Rows near named flat spaces through zero (a row that begins with a name and a colon came from that space):
z941z584: 39, 22, 16, -6, -6, -6, 8, -2, -11, 14, 13, -5, -20, -6, 9, 2, 0, -14, 20, -7, 18, 16, 13, -16, -7, -24, -7, 2, -11, 7, -18, 5, 17, 25, 5, 3, -12, -9, -19, 11, -11
z725z232: -18, 19, -28, -13, 4, -12, -9, -34, 39, 9, -14, -6, 39, -21, 19, -4, -6, 21, 13, 7, 7, 17, -8, -12, -34, 12, -1, 28, 9, -23, 21, -16, 22, 50, 18, 15, -8, 11, -5, 39, -17
z725z232: 23, -16, 33, -16, -8, 28, 11, 20, -39, 15, 24, -31, -34, 9, 2, 0, -8, -44, -8, -22, 2, 22, -20, -22, -15, -31, -26, -31, -1, 23, -50, 32, 15, -36, 28, -44, 23, -1, 23, -3, 45
-14, -7, 34, -31, -19, 4, -33, 6, 8, -18, 26, -3, 25, -20, 9, -52, 3, -42, 4, 17, 32, -14, 5, -10, -5, -10, -14, 1, -25, -18, -10, -6, 4, 12, 9, -12, 36, 22, -8, -19, -11	z725z232
21, -26, 19, 3, -9, 29, -16, 0, 10, 22, -10, 28, -22, 31, -6, -7, 8, -17, -7, 2, 4, 5, 10, 4, -3, 4, 23, -14, -6, 6, 1, 11, -14, -7, 5, 31, -6, 9, 3, -29, -5	z725z232
-5, -7, 3, 9, -21, 26, -20, -10, -1, -4, 4, 11, 28, -3, 16, -21, 12, -17, 11, -3, 22, 25, -7, -6, -27, -1, 5, 6, -24, -9, -15, 24, -24, 27, 6, 11, 22, 17, -3, -8, -26	z725z232
-3, 11, 13, -15, 13, -7, -16, -5, -16, 0, 2, 3, 12, 4, 3, -33, -12, -34, -14, 23, 12, -2, 3, -12, 1, 15, -8, 9, 8, -7, 23, -26, -14, -3, -24, -1, 20, 8, 7, 2, -21	z725z232
z431z552: -11, -12, 5, 6, -1, 1, -10, 1, -26, -1, 11, -25, 7, 0, -20, 12, -1, 17, -9, -7, -2, 2, -5, 28, 14, 21, -13, -6, 0, 1, -1, 6, 6, -10, 0, -6, -10, -7, 13, 21, -16
z895z705: 13, 6, 20, -20, -19, -16, -40, 35, 14, 30, 15, -5, 9, 2, 19, 4, -1, -14, -11, -1, 48, 10, 36, 14, 5, 12, -16, -1, -14, 15, 4, -33, 30, -19, 5, 3, 50, 8, 6, -15, 6
z895z705: 15, 22, 31, 4, 36, 17, -21, 28, 3, -8, -2, -8, 0, 0, -8, 20, -6, 13, -1, 9, 4, -31, 43, -8, -21, 3, -12, -12, 26, 3, 4, -6, -10, 14, -9, 38, 20, -21, 4, -18, -12
z941z584: 6, 21, 12, -4, 18, -11, 25, -17, 16, 6, 9, -3, -23, -30, -10, 2, 8, -15, 25, 14, -7, 11, -5, -18, 6, -33, -34, 18, -18, 32, -19, 27, 2, 10, -18, -29, -20, -23, -31, 17, -20
z898z352: -8, 0, -26, -15, -19, -17, -6, 18, -8, 31, -3, 2, 12, 3, -40, 27, 11, 10, -7, -14, -22, -4, 1, 1, -13, -14, -5, 35, 0, -10, 12, 6, 25, -3, 5, -11, 36, -3, 41, 21, -37
8, 7, 9, -17, 3, -32, -9, -44, 10, -22, 40, -29, -22, -5, -7, -21, 59, -11, 49, 35, 29, 25, 37, -21, -33, -15, -34, -2, -7, 3, -34, 5, 12, 8, 39, 0, 7, -21, 1, -31, -7	z941z584
-13, 12, -6, 1, 22, -20, 8, 3, -28, -20, 37, -17, -30, 9, 6, -5, -4, -17, -7, -11, -3, -53, 6, -12, -10, -33, -22, -4, 21, 9, -16, 24, 10, -13, 13, -45, -6, -27, -2, -9, 47	z725z232
-2, -16, -9, -23, -5, 0, 29, -23, 21, 18, -18, -7, 8, -25, -8, 5, 22, -5, 19, -6, -8, -15, 23, 8, -12, -5, 17, -11, 3, -7, 4, 7, 21, 13, -11, -20, 20, -23, -35, -17, 33	z431z552
-24, -3, -25, 2, -17, -12, 2, 5, 18, -13, 7, -17, -5, -16, -8, 23, 9, 24, 1, -7, 33, -7, 21, 23, 15, -7, 6, 15, 3, 2, 18, -8, 4, -2, 5, -24, -29, -16, -9, 15, 32	z725z232
z228z116: 20, -18, -37, -23, -9, -17, -41, -7, 7, 19, 8, 3, 35, 17, 17, 79, -12, 28, 13, 16, -22, -10, -4, 40, -16, 6, 61, 3, 16, 22, -16, -13, -12, 10, -18, -28, 44, -33, 23, 28, -1
16, -17, -30, 4, -28, 10, 11, 12, -17, 20, -12, -9, -13, 4, 12, 1, 32, -31, -11, -15, -2, 14, 9, -4, -38, -11, -49, -33, -9, 18, -12, 11, 29, 0, 27, 8, -17, 1, -13, 0, -18	z941z584
-38, -20, -29, -36, -11, -36, -13, 13, -15, 37, 4, -9, -13, 1, -64, 48, 48, 9, -8, -12, 0, 28, -17, 7, -23, -24, 1, 55, 34, -43, 37, 14, 48, 1, 18, -21, 49, 9, 99, 20, -39	z898z352
-8, -6, -14, -31, 8, 8, -14, 25, -26, 36, 6, -10, -14, 0, 6, -7, -5, -16, -1, -7, 3, -4, -50, -37, -1, -23, -16, -11, 10, 21, -50, 49, 24, -5, 19, -20, 3, -14, 19, -14, 25	z725z232
z228z116: 14, 2, 12, -5, 28, 30, 6, 4, -21, 6, 3, 4, -22, 17, -15, -16, 2, -7, 4, -3, -19, -23, 6, -10, 21, 17, 9, -29, 4, -17, -3, -18, 7, -16, 27, -22, -13, -3, -6, -1, -5
z898z352: -25, -9, -19, -19, -14, -12, -10, 5, -7, 22, -4, -1, 5, -6, -35, 32, 25, -5, 1, 7, -22, 1, -10, 18, -10, -16, -5, 53, 21, -16, 28, -7, -1, -8, 14, -6, 12, 22, 74, 28, -23
-13, -33, -20, 2, -61, 8, -21, 21, 25, -8, -27, 23, 15, 20, -21, 13, 30, 2, -23, -3, 14, 7, 38, 25, 18, 28, 36, 4, -26, 8, -8, -27, -19, -9, 22, 25, 4, -13, -39, -2, -13	z725z232
13, 26, 14, -10, -9, -25, -28, 31, -19, -14, 37, -9, -16, 20, -13, 13, -13, -5, -6, -10, -1, 9, -40, 19, 13, 12, -41, 13, 4, 22, -14, -6, -6, -32, -15, 12, -10, 25, 19, 31, -46	z431z552
z464z716: 13, 5, -20, 16, -5, -9, -2, -12, -19, -19, -12, -14, -6, -7, -6, 0, -13, 8, 12, -5, -6, 23, -3, 4, 5, -3, -15, 28, -9, -11, -4, -15, -8, -16, 1, -28, -6, 6, 13, 15, 10
0, 4, 18, 20, -14, 10, -27, 25, -12, -18, 32, -9, -16, 1, -33, -2, -40, 5, -4, -13, -10, 22, -32, 33, 15, 30, -14, -2, -18, 29, -24, -16, -15, -33, 2, 15, -15, 1, 29, 6, -17	z431z552
5, -10, -27, -39, 16, -13, -45, 3, 10, 17, 12, 46, 23, 25, 6, 34, -26, 27, 3, 27, -20, -3, 17, 2, 0, 4, 33, -27, 22, 18, -11, -55, -12, 3, -8, -38, 18, -18, 24, 16, 3	z228z116
-6, -28, -13, -11, -12, -3, -8, 6, -17, 25, 22, 4, -4, -18, -37, 28, 24, -21, 16, 2, -5, 8, -7, 5, -9, -13, 3, 26, 28, -27, 11, -2, 12, 2, -4, -3, 32, 18, 68, 3, -8	z898z352
28, 8, 36, -39, 37, 5, 4, 17, -24, -8, 0, 11, -1, 8, 7, -15, 1, -9, 5, -8, 9, -1, 3, 4, -14, 26, -2, 13, 28, 2, -6, -2, -21, -26, 1, 18, 9, -9, 17, 2, -15	z895z705
15, 1, 8, -11, 5, -9, -12, -13, -13, 20, 5, 19, 16, 4, 5, 1, -7, 14, 4, -8, 6, 12, 3, 2, -10, -1, 4, -4, 5, 8, -7, -13, -22, -1, 7, -1, -6, -8, 8, -16, -10	z228z116
z464z716: -1, 15, 22, 2, 1, -11, -6, 4, 26, 38, 7, -13, -41, 4, 4, -14, 38, -25, -3, 8, -8, -6, 1, -20, 6, 9, -10, -45, 35, 4, 24, 16, 9, 15, -2, 22, 1, -21, -9, 0, 17
19, 10, 11, 9, 13, 2, 17, -4, 12, -7, 14, 29, 16, 4, 12, 6, -6, 19, 8, -2, 3, 0, -5, 6, -11, 5, 9, -4, -5, 1, -25, -13, -22, 8, -4, 5, -23, -6, -20, -26, 16	z898z352
24, 30, 12, -18, -20, -62, 11, -31, -36, 23, -12, 80, 47, 36, 46, 79, -22, 44, 17, 29, 82, 34, -16, 30, -6, 36, 3, 6, 61, -13, 41, -12, -31, 18, 0, -19, 14, -38, 46, -35, -3	z228z116
-10, -7, 4, -36, -31, -5, 2, -1, 8, 20, -8, 4, 1, -19, -8, 7, 8, -14, -19, -9, 21, 56, 10, 17, -12, 20, -4, 5, -15, 38, -11, 8, 11, -20, 19, -13, 41, 7, 9, 2, 16	z895z705
z431z552: 2, 11, 22, -5, 4, -17, -33, 21, -11, -1, 24, 2, -2, 29, -14, 2, -31, -5, -22, 2, 6, 5, -36, -5, 1, 2, -8, 9, -6, 1, 0, -13, -5, -19, 5, 1, -19, 10, 26, 19, -16
-13, -10, -30, -5, 35, 1, 43, -30, 18, 12, -52, 1, 23, -5, 2, 16, 19, -3, 21, -2, 18, -11, 32, -16, -20, -18, 27, -12, -22, -31, 13, 5, 0, 26, -1, -8, 15, -18, -37, -4, 27	z431z552
